Below is a small trained network, with its code and all its weights. Each question gives an input and a class and asks what happens when units are switched off, that is, made to give their printed mean instead of their output.

import numpy as np


def w(rows, s, z=0):
    codes = np.array(rows[::2]) - 128.0
    scale = np.full(codes.shape[1], s)
    scale[-1] = z or s
    return codes * scale


def f(y):
    return np.maximum(y, 0)


def log_softmax(a):
    a = a - a.max(-1, keepdims=True)
    return a - np.log(np.exp(a).sum(-1, keepdims=True))


def net(x, mask):
    res = np.array(x, float).reshape(1, 5) / 4 @ E
    y = f(res @ A[0][:, :-1].T + A[0][:, -1])
    res = res + np.where(mask, y, B[0][:, -1]) @ B[0][:, :-1]
    return log_softmax(res[-1] @ U[:, :-1].T + U[:, -1])


A, B = {}, {}
E = w([
[130,130,126,129],'x0',
[255,212,136,99],'x1',
[216,46,172,182],'x2',
[76,199,255,201],'x3',
[111,105,201,5],'x4',
],0.0082)
A[0] = w([
[139,73,158,128,115],'neuron 1',
[141,117,192,42,18],'neuron 2',
[138,133,166,171,144],'neuron 3',
[146,103,98,100,67],'neuron 4',
[78,207,27,54,153],'neuron 5',
[121,139,159,143,37],'neuron 6',
[196,27,153,119,93],'neuron 7',
[81,85,123,127,45],'neuron 8',
[135,168,38,252,32],'neuron 9',
[90,155,197,150,79],'neuron 10',
[169,168,132,105,40],'neuron 11',
[90,197,74,148,103],'neuron 12',
[55,73,134,183,107],'neuron 13',
[183,177,142,112,80],'neuron 14',
[68,57,91,165,57],'neuron 15',
[120,172,159,176,76],'neuron 16',
[94,187,186,192,95],'neuron 17',
[137,100,72,108,13],'neuron 18',
[125,101,163,62,31],'neuron 19',
[119,160,162,152,5],'neuron 20',
[97,98,129,138,37],'neuron 21',
[86,75,142,121,62],'neuron 22',
[78,192,116,102,71],'neuron 23',
[158,87,37,101,25],'neuron 24',
[201,208,102,151,81],'neuron 25',
[122,146,88,180,33],'neuron 26',
[152,145,110,115,59],'neuron 27',
[57,94,100,177,121],'neuron 28',
[142,123,47,130,114],'neuron 29',
[185,92,127,200,104],'neuron 30',
[109,180,220,188,67],'neuron 31',
],0.014,0.011)
B[0] = w([
[110,130,163,162,162],'neuron 1',
[66,164,138,97,165],'neuron 2',
[120,107,125,132,188],'neuron 3',
[141,104,120,114,146],'neuron 4',
[152,112,166,183,245],'neuron 5',
[134,117,104,112,132],'neuron 6',
[127,122,152,171,196],'neuron 7',
[146,163,128,126,147],'neuron 8',
[9,139,148,69,210],'neuron 9',
[120,93,100,119,182],'neuron 10',
[145,177,107,113,144],'neuron 11',
[98,117,161,172,184],'neuron 12',
[162,177,101,115,202],'neuron 13',
[160,173,92,138,169],'neuron 14',
[175,164,117,121,181],'neuron 15',
[123,104,108,121,171],'neuron 16',
[171,72,98,115,215],'neuron 17',
[144,82,95,96,142],'neuron 18',
[53,119,123,107,150],'neuron 19',
[136,76,99,101,135],'neuron 20',
[141,156,132,107,134],'neuron 21',
[143,194,116,131,152],'neuron 22',
[145,93,173,171,166],'neuron 23',
[147,71,89,94,172],'neuron 24',
[160,183,114,118,191],'neuron 25',
[83,146,145,98,144],'neuron 26',
[132,135,114,121,134],'neuron 27',
[168,170,127,138,203],'neuron 28',
[125,91,119,122,181],'neuron 29',
[106,131,181,174,194],'neuron 30',
[151,92,98,110,215],'neuron 31',
],0.014,0.012)
U = w([
[140,48,56,109,76],'0',
[26,166,164,77,202],'1',
[176,239,92,146,65],'2',
[115,137,143,162,248],'3',
[131,105,199,245,24],'4',
],0.011,0.013)

Each question gives the input, the list of numbers given to net, and the class t.
The units are the neurons (one row each of A and B). Each row of codes is followed by its name. A weight is (code - 128) times the scale printed after its matrix; where a second scale follows, it is the last column's (A, B and U).
mask holds one flag per neuron, in row order. A switched-off neuron (its flag False) gives its mean, the last column of its row in B, instead of its output. The means were averaged over made-up inputs and are rounded, as every weight is.
A unit's drop is (log p(t) with every unit on - log p(t) with that unit switched off) / (log p(t) with every unit on - log p(t) with every unit switched off).
The circuit of an input: a set's keep is (log p(t) with only the set's units on - log p(t) with every unit switched off) / (log p(t) with every unit on - log p(t) with every unit switched off). Starting from the 12 units with the biggest drops (on a tie, the unit counted first), units are removed one at a time, each time the one whose removal leaves the highest keep (on an exact tie, the one counted first), for as long as the keep stays at least 0.8.
units of the circuit, in order: the units of the circuit, biggest drop first
unit that matters most: the unit with the biggest drop
k most important neurons: the k neurons with the biggest drops, biggest first
drop when u is switched off: that unit's drop, to one decimal
input [4,5,8,-4,-6], class 4: unit that matters most => neuron 30
input [0,8,4,-5,7], class 2: 3 most important neurons => neuron 9; neuron 14; neuron 11
input [2,0,-2,8,-6], class 0: units of the circuit, in order => neuron 17; neuron 31
input [-1,4,-5,-3,4], class 4: 2 most important neurons => neuron 5; neuron 9
input [-8,-7,8,-5,6], class 3: 3 most important neurons => neuron 5; neuron 7; neuron 19
input [3,1,-8,0,7], class 4: 2 most important neurons => neuron 5; neuron 23
input [-1,0,6,-2,2], class 4: units of the circuit, in order => neuron 7; neuron 9
input [-5,-8,5,0,-6], class 2: units of the circuit, in order => neuron 13; neuron 15
input [3,0,-2,2,-4], class 1: 2 most important neurons => neuron 9; neuron 5
input [-2,-4,-7,3,6], class 4: 3 most important neurons => neuron 5; neuron 23; neuron 9
input [1,5,-5,7,-2], class 0: units of the circuit, in order => neuron 17; neuron 31
input [3,-1,4,-7,8], class 1: 3 most important neurons => neuron 2; neuron 17; neuron 19
input [-3,4,2,4,-4], class 0: 3 most important neurons => neuron 17; neuron 31; neuron 5
input [4,4,8,6,-8], class 1: units of the circuit, in order => neuron 9
input [-4,6,1,-1,8], class 1: 2 most important neurons => neuron 2; neuron 19
input [0,8,2,6,1], class 2: 2 most important neurons => neuron 25; neuron 14
input [-2,0,-8,8,5], class 0: 3 most important neurons => neuron 17; neuron 31; neuron 10
input [-4,8,3,3,6], class 2: 2 most important neurons => neuron 14; neuron 9
input [-5,8,6,8,-8], class 0: 2 most important neurons => neuron 17; neuron 31
input [-3,-2,8,-7,5], class 4: units of the circuit, in order => neuron 7
input [2,-6,2,1,4], class 2: 3 most important neurons => neuron 9; neuron 13; neuron 22
input [4,8,6,-4,0], class 2: 2 most important neurons => neuron 25; neuron 14
input [-6,-3,-8,3,1], class 4: drop when neuron 5 is switched off => 0.1
input [7,-2,3,7,3], class 0: drop when neuron 4 is switched off => 0.0
input [-4,-2,-5,-5,-8], class 1: drop when neuron 9 is switched off => 1.5
input [4,3,-5,3,4], class 4: drop when neuron 7 is switched off => -0.1
input [1,8,1,-6,5], class 2: units of the circuit, in order => neuron 14
